Below are the code and all the weights of a small trained network. Each question names an input and a class and asks about switching units off, where a switched-off unit gives its printed mean instead of its output.

import numpy as np


def w(rows, s, z=0):
    codes = np.array(rows[::2]) - 128.0
    scale = np.full(codes.shape[1], s)
    scale[-1] = z or s
    return codes * scale


def f(y):
    return np.maximum(y, 0)


def log_softmax(a):
    a = a - a.max(-1, keepdims=True)
    return a - np.log(np.exp(a).sum(-1, keepdims=True))


def net(x, mask):
    res = np.array(x, float).reshape(1, 3) / 4 @ E
    y = f(res @ A[0][:, :-1].T + A[0][:, -1])
    res = res + np.where(mask, y, B[0][:, -1]) @ B[0][:, :-1]
    return log_softmax(res[-1] @ U[:, :-1].T + U[:, -1])


A, B = {}, {}
E = w([
[83,86,153,249,21],'x0',
[254,23,140,124,139],'x1',
[45,28,239,137,210],'x2',
],0.0079)
A[0] = w([
[244,115,88,132,81,170],'neuron 1',
[86,194,96,126,120,148],'neuron 2',
[104,237,68,126,76,210],'neuron 3',
[77,133,157,78,244,172],'neuron 4',
[46,150,156,95,187,242],'neuron 5',
[78,133,168,77,230,163],'neuron 6',
[46,94,191,165,141,140],'neuron 7',
[38,171,132,85,167,125],'neuron 8',
[81,125,139,204,76,120],'neuron 9',
[130,75,158,202,114,254],'neuron 10',
[76,120,129,205,74,109],'neuron 11',
[97,87,195,117,187,105],'neuron 12',
[145,67,164,151,144,161],'neuron 13',
[212,126,89,160,66,232],'neuron 14',
[235,160,69,70,145,174],'neuron 15',
[155,159,85,154,47,127],'neuron 16',
[156,82,160,90,210,186],'neuron 17',
[136,226,46,63,131,176],'neuron 18',
[111,106,130,193,97,132],'neuron 19',
[77,145,128,184,84,169],'neuron 20',
[82,130,131,199,78,125],'neuron 21',
[146,221,67,65,114,177],'neuron 22',
[130,105,123,200,72,183],'neuron 23',
[150,161,76,151,24,131],'neuron 24',
[188,67,139,92,175,140],'neuron 25',
[207,88,136,97,167,123],'neuron 26',
],0.011,0.0066)
B[0] = w([
[215,77,149,92,120,221],'neuron 1',
[112,164,129,179,98,193],'neuron 2',
[123,169,109,181,41,250],'neuron 3',
[59,138,103,101,196,246],'neuron 4',
[52,161,108,142,173,251],'neuron 5',
[67,125,104,110,197,238],'neuron 6',
[71,84,147,147,96,222],'neuron 7',
[55,166,129,167,157,210],'neuron 8',
[108,127,189,186,113,201],'neuron 9',
[114,38,181,174,138,238],'neuron 10',
[104,122,189,185,111,201],'neuron 11',
[76,85,120,121,163,205],'neuron 12',
[119,95,139,144,170,193],'neuron 13',
[186,76,150,117,103,231],'neuron 14',
[247,180,101,93,112,239],'neuron 15',
[145,81,137,142,77,197],'neuron 16',
[118,109,106,68,208,226],'neuron 17',
[131,186,66,127,76,250],'neuron 18',
[135,110,169,163,124,185],'neuron 19',
[116,153,172,186,90,203],'neuron 20',
[106,126,181,184,104,198],'neuron 21',
[145,172,84,120,66,239],'neuron 22',
[142,85,168,167,109,211],'neuron 23',
[141,79,137,144,75,211],'neuron 24',
[163,134,137,73,234,202],'neuron 25',
[183,144,136,75,197,194],'neuron 26',
],0.011)
U = w([
[215,43,188,99,181,148],'0',
[50,254,78,157,129,243],'1',
[119,210,79,172,57,26],'2',
[190,108,104,142,23,188],'3',
[104,143,100,72,217,119],'4',
[79,83,241,238,79,219],'5',
[202,181,83,40,148,2],'6',
[6,47,124,115,188,24],'7',
],0.0078,0.0015)

Each question gives the input, the list of numbers given to net, and the class t.
The units are the neurons (one row each of A and B). Each row of codes is followed by its name. A weight is (code - 128) times the scale printed after its matrix; where a second scale follows, it is the last column's (A, B and U).
mask holds one flag per neuron, in row order. A switched-off neuron (its flag False) gives its mean, the last column of its row in B, instead of its output. The means were averaged over made-up inputs and are rounded, as every weight is.
A unit's drop is (log p(t) with every unit on - log p(t) with that unit switched off) / (log p(t) with every unit on - log p(t) with every unit switched off).
The circuit of an input: a set's keep is (log p(t) with only the set's units on - log p(t) with every unit switched off) / (log p(t) with every unit on - log p(t) with every unit switched off). Starting from the 12 units with the biggest drops (on a tie, the unit counted first), units are removed one at a time, each time the one whose removal leaves the highest keep (on an exact tie, the one counted first), for as long as the keep stays at least 0.8.
units of the circuit, in order: the units of the circuit, biggest drop first
most important unit: the unit with the biggest drop
top k neurons: the k neurons with the biggest drops, biggest first
drop when u is switched off: that unit's drop, to one decimal
input [-3,2,-5], class 3: units of the circuit, in order	neuron 5; neuron 22
input [1,4,-4], class 3: most important unit	neuron 17
input [0,-3,-4], class 2: units of the circuit, in order	neuron 3; neuron 22
input [-6,-3,3], class 4: units of the circuit, in order	neuron 10; neuron 3
input [1,-8,1], class 1: top 3 neurons	neuron 10; neuron 5; neuron 14
input [-5,8,8], class 4: top 3 neurons	neuron 25; neuron 26; neuron 17
input [-7,1,-8], class 3: top 2 neurons	neuron 3; neuron 4
input [-8,-1,-7], class 6: top 2 neurons	neuron 15; neuron 1
input [-6,-8,5], class 1: top 2 neurons	neuron 10; neuron 8
input [-5,7,8], class 7: top 2 neurons	neuron 12; neuron 15
input [0,-7,4], class 7: top 2 neurons	neuron 18; neuron 15
input [-3,6,0], class 0: top 2 neurons	neuron 18; neuron 22
input [-7,-1,-3], class 6: drop when neuron 15 is switched off	0.5
input [4,8,7], class 0: units of the circuit, in order	neuron 25
input [-3,8,-7], class 6: drop when neuron 15 is switched off	0.2
input [-3,7,-6], class 6: drop when neuron 15 is switched off	0.1
input [0,3,-3], class 3: drop when neuron 17 is switched off	0.2
